Below are the code and all the weights of a small trained network. Each question names an input and a target symbol and asks about switching units off, where a switched-off unit gives its printed mean instead of its output.

import numpy as np


def w(rows, s, z=0):
    codes = np.array(rows[::2]) - 128.0
    scale = np.full(codes.shape[1], s)
    scale[-1] = z or s
    return codes * scale


def norm(h):
    return h / np.sqrt((h * h).mean(-1, keepdims=True) + 1e-5)


def f(y):
    return np.maximum(y, 0)


def softmax(a):
    e = np.exp(a - a.max(-1, keepdims=True))
    return e / e.sum(-1, keepdims=True)


def log_softmax(a):
    a = a - a.max(-1, keepdims=True)
    return a - np.log(np.exp(a).sum(-1, keepdims=True))


def net(x, mask):
    ids = ['ΛΞΣΦαβδζθτψω'.index(c) for c in x.split()]
    T = len(ids)
    res = E[ids] + P[:T]
    u = 0
    for l in range(2):
        q, k, v = (norm(res) @ M[l].T for M in (Q, K, V))
        z = softmax(np.where(np.tri(T) > 0, q @ k.T / 2**0.5, -1e9)) @ v
        res = res + np.where(mask[u], z, O[l][:, -1]) @ O[l][:, :-1]
        u += 1
        y = f(norm(res) @ A[l][:, :-1].T + A[l][:, -1])
        res = res + np.where(mask[u : u + 4], y, B[l][:, -1]) @ B[l][:, :-1]
        u += 4
    return log_softmax(norm(res)[-1] @ U[:, :-1].T + U[:, -1])


Q, K, V, O, A, B = {}, {}, {}, {}, {}, {}
E = w([
[78,163,212,165,136,150,150,140],'Λ',
[78,118,199,99,145,197,188,204],'Ξ',
[138,145,58,82,215,125,113,103],'Σ',
[121,115,124,125,104,191,116,162],'Φ',
[90,122,89,189,110,164,135,138],'α',
[128,166,91,58,181,97,59,117],'β',
[112,157,31,106,205,127,136,95],'δ',
[118,125,221,106,70,75,170,115],'ζ',
[161,147,108,123,214,57,81,122],'θ',
[102,134,99,165,80,122,110,155],'τ',
[138,136,112,248,124,130,105,150],'ψ',
[186,105,94,14,196,113,96,184],'ω',
],0.012)
P = w([
[34,59,158,170,170,54,126,71],'0',
[123,254,111,147,115,183,140,106],'1',
[137,203,123,158,144,117,150,148],'2',
[205,228,101,159,76,157,182,114],'3',
[179,176,102,203,153,82,169,210],'4',
[229,182,110,239,95,49,217,203],'5',
],0.0064)
Q[0] = w([
[113,99,244,154,93,97,252,153],'0.h1',
[55,192,153,110,229,111,90,177],'0.h1',
],0.019)
K[0] = w([
[228,200,79,146,75,66,182,187],'0.h1',
[90,5,123,117,133,66,163,171],'0.h1',
],0.02)
V[0] = w([
[98,156,58,155,162,133,250,145],'0.h1',
[137,45,162,140,166,170,135,73],'0.h1',
],0.02)
O[0] = w([
[183,154,247,98,88,198,3,63,255],'0.h1',
[170,21,59,112,150,150,167,33,116],'0.h1',
],0.0076,0.0045)
A[0] = w([
[29,175,226,129,184,153,237,153,34],'0.n1',
[115,70,65,208,172,222,62,169,253],'0.n2',
[136,21,142,149,17,29,77,154,42],'0.n3',
[209,255,137,30,225,112,117,80,93],'0.n4',
],0.01,0.0048)
B[0] = w([
[167,126,136,98,2,17,66,79,217],'0.n1',
[93,158,175,122,51,16,27,177,255],'0.n2',
[173,83,180,76,115,70,203,99,140],'0.n3',
[78,101,22,156,69,38,96,207,248],'0.n4',
],0.0091,0.0059)
Q[1] = w([
[200,149,53,204,86,226,138,146],'1.h1',
[86,131,2,135,164,143,27,127],'1.h1',
],0.025)
K[1] = w([
[86,197,66,91,63,176,156,66],'1.h1',
[3,85,179,96,164,109,111,106],'1.h1',
],0.025)
V[1] = w([
[67,152,162,63,22,142,201,68],'1.h1',
[185,60,124,7,92,169,149,252],'1.h1',
],0.016)
O[1] = w([
[79,109,223,99,223,120,71,151,158],'1.h1',
[57,75,34,165,103,33,2,117,3],'1.h1',
],0.0083,0.0055)
A[1] = w([
[97,130,38,142,217,93,122,212,23],'1.n1',
[164,190,102,49,251,62,93,121,30],'1.n2',
[86,112,223,174,69,172,153,193,18],'1.n3',
[51,169,169,169,170,158,206,233,253],'1.n4',
],0.017,0.0037)
B[1] = w([
[178,104,184,130,188,244,93,118,222],'1.n1',
[28,168,128,202,32,113,245,109,196],'1.n2',
[75,119,26,182,191,183,209,140,255],'1.n3',
[141,118,114,24,157,58,49,94,232],'1.n4',
],0.013,0.0096)
U = w([
[129,33,37,162,200,120,101,130,215],'Λ',
[198,145,179,157,141,219,122,164,193],'Ξ',
[67,136,167,78,143,28,164,164,254],'Σ',
[185,184,49,83,148,129,239,158,116],'Φ',
[160,141,130,35,239,151,146,95,166],'α',
[69,95,88,215,79,123,73,104,30],'β',
[90,81,175,104,215,135,33,145,84],'δ',
[158,201,226,74,94,103,30,154,214],'ζ',
[137,167,125,174,9,156,190,126,61],'θ',
[166,135,55,93,85,2,61,125,92],'τ',
[103,81,47,185,175,163,222,98,63],'ψ',
[75,159,217,158,156,221,170,89,26],'ω',
],0.013,0.0029)

Each question gives the input, a string of symbols that net reads in full, and the target symbol t.
The units are the heads (2 rows each of Q, K, V and O) and the neurons (one row each of A and B). Each row of codes is followed by its name. A weight is (code - 128) times the scale printed after its matrix; where a second scale follows, it is the last column's (O, A, B and U).
mask holds one flag per unit, layer by layer, with each layer's heads first. A switched-off unit (its flag False) gives its mean, the last column of its rows in O or B, instead of its output. The means were averaged over made-up inputs and are rounded, as every weight is.
A unit's drop is (log p(t) with every unit on - log p(t) with that unit switched off) / (log p(t) with every unit on - log p(t) with every unit switched off).
The circuit of an input: a set's keep is (log p(t) with only the set's units on - log p(t) with every unit switched off) / (log p(t) with every unit on - log p(t) with every unit switched off). Starting from all 10 units, units are removed one at a time, each time the one whose removal leaves the highest keep (on an exact tie, the one counted first), for as long as the keep stays at least 0.8.
units of the circuit, in order: the units of the circuit, biggest drop first
top k neurons: the k neurons with the biggest drops, biggest first
top k neurons in layer l: the k neurons of layer l with the biggest drops, biggest first
input ψ α ω α ω, target Ξ: top 2 neurons : (0.n4 1.n1)
input θ ζ β, target Φ: units of the circuit, in order : (1.h1)
input Ξ θ ψ, target ζ: units of the circuit, in order : (0.h1 1.n3)
input ψ ω ψ Σ Ξ θ, target Ξ: top 3 neurons : (0.n2 0.n4 1.n1)
input Λ θ ω, target Σ: top 2 neurons in layer 1 : (1.n2 1.n4)
input τ α α θ ζ, target θ: top 4 neurons : (0.n1 1.n4 0.n2 1.n3)
input Σ θ β ω, target τ: top 2 neurons : (0.n4 1.n3)
input ζ β Φ, target δ: top 3 neurons : (1.n1 1.n4 0.n3)
input ψ Ξ β Φ Σ Σ, target Ξ: units of the circuit, in order : (1.n1 0.n1 1.n4)
input Λ θ Σ Σ, target Σ: units of the circuit, in order : (1.h1 0.n4)
input ω Φ β, target Λ: units of the circuit, in order : (1.h1 1.n1 0.h1)
input Ξ Λ Ξ, target δ: top 2 neurons : (1.n2 1.n3)
input θ ψ Φ Ξ ψ ζ, target Φ: units of the circuit, in order : (1.n2 1.h1)
input δ τ δ ζ β, target ζ: units of the circuit, in order : (1.n3)
input θ Σ Φ, target Φ: units of the circuit, in order : (1.h1 0.h1)
input α ψ δ, target θ: units of the circuit, in order : (0.h1 1.n2 1.h1 0.n4)
input ω θ ζ δ, target Λ: units of the circuit, in order : (1.h1 0.h1 1.n1)
input Σ θ θ Λ, target θ: units of the circuit, in order : (0.n1 1.n4)
input α Ξ Λ β, target θ: top 3 neurons : (1.n2 1.n4 0.n4)
input α ζ Φ ζ ζ Λ, target Σ: top 3 neurons : (1.n3 1.n1 0.n1)
input θ ζ ψ, target Φ: top 2 neurons in layer 0 : (0.n2 0.n4)
input ψ ζ δ, target Ξ: top 2 neurons in layer 1 : (1.n1 1.n3)
